Here is a tiny trained network, its code and every weight. The questions are about switching its units off for an input and a target symbol, where a switched-off unit gives its printed mean instead of its output.

import numpy as np


def w(rows, s, z=0):
    codes = np.array(rows[::2]) - 128.0
    scale = np.full(codes.shape[1], s)
    scale[-1] = z or s
    return codes * scale


def f(y):
    return np.maximum(y, 0)


def softmax(a):
    e = np.exp(a - a.max(-1, keepdims=True))
    return e / e.sum(-1, keepdims=True)


def log_softmax(a):
    a = a - a.max(-1, keepdims=True)
    return a - np.log(np.exp(a).sum(-1, keepdims=True))


def net(x, mask):
    ids = ['βγδεζλμξσψω'.index(c) for c in x.split()]
    T = len(ids)
    res = E[ids] + P[:T]
    u = 0
    for l in range(3):
        q, k, v = (res @ M[l].T for M in (Q, K, V))
        z = softmax(np.where(np.tri(T) > 0, q @ k.T / 3**0.5, -1e9)) @ v
        res = res + np.where(mask[u], z, O[l][:, -1]) @ O[l][:, :-1]
        u += 1
        y = f(res @ A[l][:, :-1].T + A[l][:, -1])
        res = res + np.where(mask[u : u + 8], y, B[l][:, -1]) @ B[l][:, :-1]
        u += 8
    return log_softmax(res[-1] @ U[:, :-1].T + U[:, -1])


Q, K, V, O, A, B = {}, {}, {}, {}, {}, {}
E = w([
[145,181,109,130,163,88,177,228],'β',
[98,118,189,123,99,106,163,63],'γ',
[150,250,72,91,119,81,156,178],'δ',
[145,72,131,81,87,168,197,99],'ε',
[107,127,123,22,153,73,135,109],'ζ',
[182,173,139,131,215,162,112,79],'λ',
[125,172,121,195,92,125,152,117],'μ',
[110,145,60,112,107,198,178,87],'ξ',
[122,140,187,129,132,177,72,92],'σ',
[188,153,77,90,89,129,106,80],'ψ',
[157,94,114,165,93,90,94,157],'ω',
],0.023)
P = w([
[159,92,155,126,114,77,55,115],'0',
[180,59,147,158,223,184,90,174],'1',
[151,62,124,118,213,76,112,84],'2',
[127,161,166,112,50,225,97,147],'3',
[136,127,121,113,84,154,178,107],'4',
[112,119,122,111,127,113,130,84],'5',
[163,254,166,66,34,241,132,143],'6',
[108,158,136,87,50,89,131,27],'7',
],0.0066)
Q[0] = w([
[40,139,198,140,81,154,4,172],'0.h0',
[153,213,139,80,76,39,105,57],'0.h0',
[220,126,95,220,104,171,52,66],'0.h0',
],0.0042)
K[0] = w([
[114,160,112,115,38,162,11,70],'0.h0',
[218,146,90,2,113,107,120,88],'0.h0',
[207,116,176,215,148,144,88,132],'0.h0',
],0.007)
V[0] = w([
[120,116,77,114,174,164,159,157],'0.h0',
[178,111,137,254,162,154,199,77],'0.h0',
[58,115,50,154,103,133,99,139],'0.h0',
],0.0061)
O[0] = w([
[24,151,173,112,17,74,3,149,143],'0.h0',
[162,182,96,85,48,43,205,16,173],'0.h0',
[134,188,168,7,165,94,91,183,2],'0.h0',
],0.0067,0.0035)
A[0] = w([
[152,28,119,104,162,148,173,93,94],'0.n0',
[220,68,123,118,113,119,114,186,175],'0.n1',
[109,164,217,2,70,194,86,175,255],'0.n2',
[84,142,91,137,90,82,184,95,160],'0.n3',
[167,70,145,121,114,204,109,208,104],'0.n4',
[172,79,57,202,62,138,104,155,137],'0.n5',
[130,83,125,177,87,134,96,48,142],'0.n6',
[133,100,105,165,47,138,62,158,85],'0.n7',
],0.0071,0.0029)
B[0] = w([
[50,5,110,160,33,82,213,155,238],'0.n0',
[124,163,60,2,103,56,73,166,173],'0.n1',
[91,22,102,189,191,70,136,104,233],'0.n2',
[160,172,129,148,152,177,59,88,229],'0.n3',
[139,175,143,94,81,35,84,127,159],'0.n4',
[187,215,190,52,159,119,94,33,179],'0.n5',
[177,187,138,115,163,126,118,222,254],'0.n6',
[167,100,108,54,249,1,122,86,141],'0.n7',
],0.0056,0.0059)
Q[1] = w([
[146,100,161,180,200,189,131,138],'1.h0',
[89,117,56,148,199,89,114,121],'1.h0',
[107,99,117,107,177,90,92,255],'1.h0',
],0.0068)
K[1] = w([
[188,47,72,105,126,245,86,124],'1.h0',
[26,161,83,148,165,8,139,130],'1.h0',
[241,3,56,90,138,55,97,248],'1.h0',
],0.0036)
V[1] = w([
[169,162,58,59,196,164,255,136],'1.h0',
[155,118,147,154,159,106,230,126],'1.h0',
[60,131,140,132,148,76,166,117],'1.h0',
],0.0068)
O[1] = w([
[161,176,63,216,8,184,72,170,254],'1.h0',
[63,98,201,45,236,62,29,197,233],'1.h0',
[174,254,146,83,58,226,187,100,121],'1.h0',
],0.005,0.0036)
A[1] = w([
[76,119,101,92,118,36,8,122,71],'1.n0',
[70,102,70,30,202,112,90,95,35],'1.n1',
[118,175,148,208,115,38,182,43,96],'1.n2',
[70,199,77,186,199,49,104,104,19],'1.n3',
[146,67,73,133,192,122,163,219,249],'1.n4',
[153,85,64,145,73,125,70,38,213],'1.n5',
[45,148,41,150,203,131,150,32,89],'1.n6',
[100,143,1,65,113,175,31,109,190],'1.n7',
],0.0061,0.0018)
B[1] = w([
[102,80,68,134,249,87,213,159,167],'1.n0',
[130,175,134,155,127,176,161,95,156],'1.n1',
[125,136,159,126,147,190,167,194,192],'1.n2',
[118,149,100,126,85,100,122,140,168],'1.n3',
[117,171,140,119,92,119,125,107,173],'1.n4',
[130,116,167,79,182,189,57,126,254],'1.n5',
[146,134,96,158,82,178,144,128,178],'1.n6',
[137,104,166,103,129,172,161,174,208],'1.n7',
],0.011,0.0061)
Q[2] = w([
[68,169,178,217,54,23,44,123],'2.h0',
[67,239,184,188,251,153,80,111],'2.h0',
[196,110,199,130,254,192,176,197],'2.h0',
],0.0051)
K[2] = w([
[123,152,172,184,123,102,128,208],'2.h0',
[147,177,89,220,204,136,107,120],'2.h0',
[2,174,213,144,190,182,115,112],'2.h0',
],0.0072)
V[2] = w([
[118,65,237,119,132,85,121,151],'2.h0',
[128,60,118,134,58,133,109,1],'2.h0',
[125,152,72,111,135,164,126,92],'2.h0',
],0.0067)
O[2] = w([
[137,219,72,150,117,177,99,129,145],'2.h0',
[51,67,118,64,110,2,179,28,253],'2.h0',
[201,241,40,175,124,139,138,148,210],'2.h0',
],0.005,0.0023)
A[2] = w([
[151,117,73,133,68,192,245,80,131],'2.n0',
[200,158,183,237,172,183,65,156,189],'2.n1',
[110,99,239,117,235,171,99,2,251],'2.n2',
[225,181,179,242,61,63,116,125,30],'2.n3',
[114,162,148,151,159,22,100,157,161],'2.n4',
[158,184,69,237,226,181,189,125,217],'2.n5',
[150,90,89,89,172,53,154,141,37],'2.n6',
[111,100,184,225,103,156,211,164,61],'2.n7',
],0.0069,0.0021)
B[2] = w([
[172,89,191,208,119,131,65,208,227],'2.n0',
[64,144,88,141,152,75,142,71,228],'2.n1',
[171,117,92,217,107,76,146,246,255],'2.n2',
[84,149,120,84,134,233,188,54,158],'2.n3',
[98,68,18,71,131,51,15,128,147],'2.n4',
[108,156,179,94,7,130,152,3,233],'2.n5',
[83,129,254,86,145,114,89,109,165],'2.n6',
[207,198,156,62,141,158,158,137,154],'2.n7',
],0.0058,0.0093)
U = w([
[162,116,82,160,103,121,143,64,101],'β',
[124,47,90,112,54,166,98,145,164],'γ',
[172,78,57,107,137,216,120,167,70],'δ',
[167,75,29,232,116,99,127,108,252],'ε',
[14,114,118,103,162,195,178,119,90],'ζ',
[111,87,110,149,164,153,254,191,145],'λ',
[201,93,73,79,155,138,144,145,24],'μ',
[126,100,155,79,80,109,73,129,201],'ξ',
[89,139,56,127,78,117,115,193,137],'σ',
[113,124,21,122,77,118,151,197,107],'ψ',
[148,119,175,213,121,99,114,216,138],'ω',
],0.0067,0.0022)

Each question gives the input, a string of symbols that net reads in full, and the target symbol t.
The units are the heads (3 rows each of Q, K, V and O) and the neurons (one row each of A and B). Each row of codes is followed by its name. A weight is (code - 128) times the scale printed after its matrix; where a second scale follows, it is the last column's (O, A, B and U).
mask holds one flag per unit, layer by layer, with each layer's heads first. A switched-off unit (its flag False) gives its mean, the last column of its rows in O or B, instead of its output. The means were averaged over made-up inputs and are rounded, as every weight is.
A unit's drop is (log p(t) with every unit on - log p(t) with that unit switched off) / (log p(t) with every unit on - log p(t) with every unit switched off).
The circuit of an input: a set's keep is (log p(t) with only the set's units on - log p(t) with every unit switched off) / (log p(t) with every unit on - log p(t) with every unit switched off). Starting from the 12 units with the biggest drops (on a tie, the unit counted first), units are removed one at a time, each time the one whose removal leaves the highest keep (on an exact tie, the one counted first), for as long as the keep stays at least 0.8.
circuit, biggest first: the units of the circuit, biggest drop first
k most important neurons: the k neurons with the biggest drops, biggest first
top k neurons in layer l: the k neurons of layer l with the biggest drops, biggest first
drop of u: that unit's drop, to one decimal
input σ γ ω, target ξ: 3 most important neurons	2.n6, 0.n1, 2.n4
input ε λ γ, target λ: circuit, biggest first	1.n2, 2.n5
input γ σ ζ λ, target ε: top neuron in layer 2	2.n2
input λ ε ε ζ, target λ: circuit, biggest first	1.n0, 0.n2
input ε ε β γ ζ, target ζ: circuit, biggest first	1.n0, 2.n6
input ξ ζ ζ ω λ, target β: 2 most important neurons	2.n5, 2.n1
input β δ ε ε ψ, target δ: circuit, biggest first	1.n5, 1.n7, 2.n5
input ε ε ξ λ ψ σ, target ε: 2 most important neurons	2.n2, 0.n2
input γ ξ γ γ ψ, target δ: circuit, biggest first	1.n7, 2.n5, 1.n5
input γ λ λ λ, target β: circuit, biggest first	2.n5, 0.h0
input ε λ ε ξ ψ, target μ: 2 most important neurons	1.n5, 0.n7
input ω σ λ ξ ε μ, target β: 2 most important neurons	2.n5, 0.n0
input ω γ λ γ γ, target ω: top 2 neurons in layer 1	1.n0, 1.n2
input ξ β ε γ μ, target ζ: 2 most important neurons	2.n3, 2.n2
input ω β δ γ ξ γ λ ψ, target μ: top 2 neurons in layer 1	1.n5, 1.n0
input ε λ ζ μ, target ζ: 2 most important neurons	2.n3, 1.n2
input β λ ζ, target ζ: top 2 neurons in layer 2	2.n5, 2.n6
input ε λ λ γ, target ω: most important neuron	2.n2
input ε ε λ ψ λ σ, target ε: top 2 neurons in layer 2	2.n2, 2.n1
input μ β β, target σ: top neuron in layer 2	2.n4
input σ ε δ λ ω, target μ: top 3 neurons in layer 0	0.n5, 0.n1, 0.n7
input ε ε ω, target ξ: drop of 0.n1	0.1
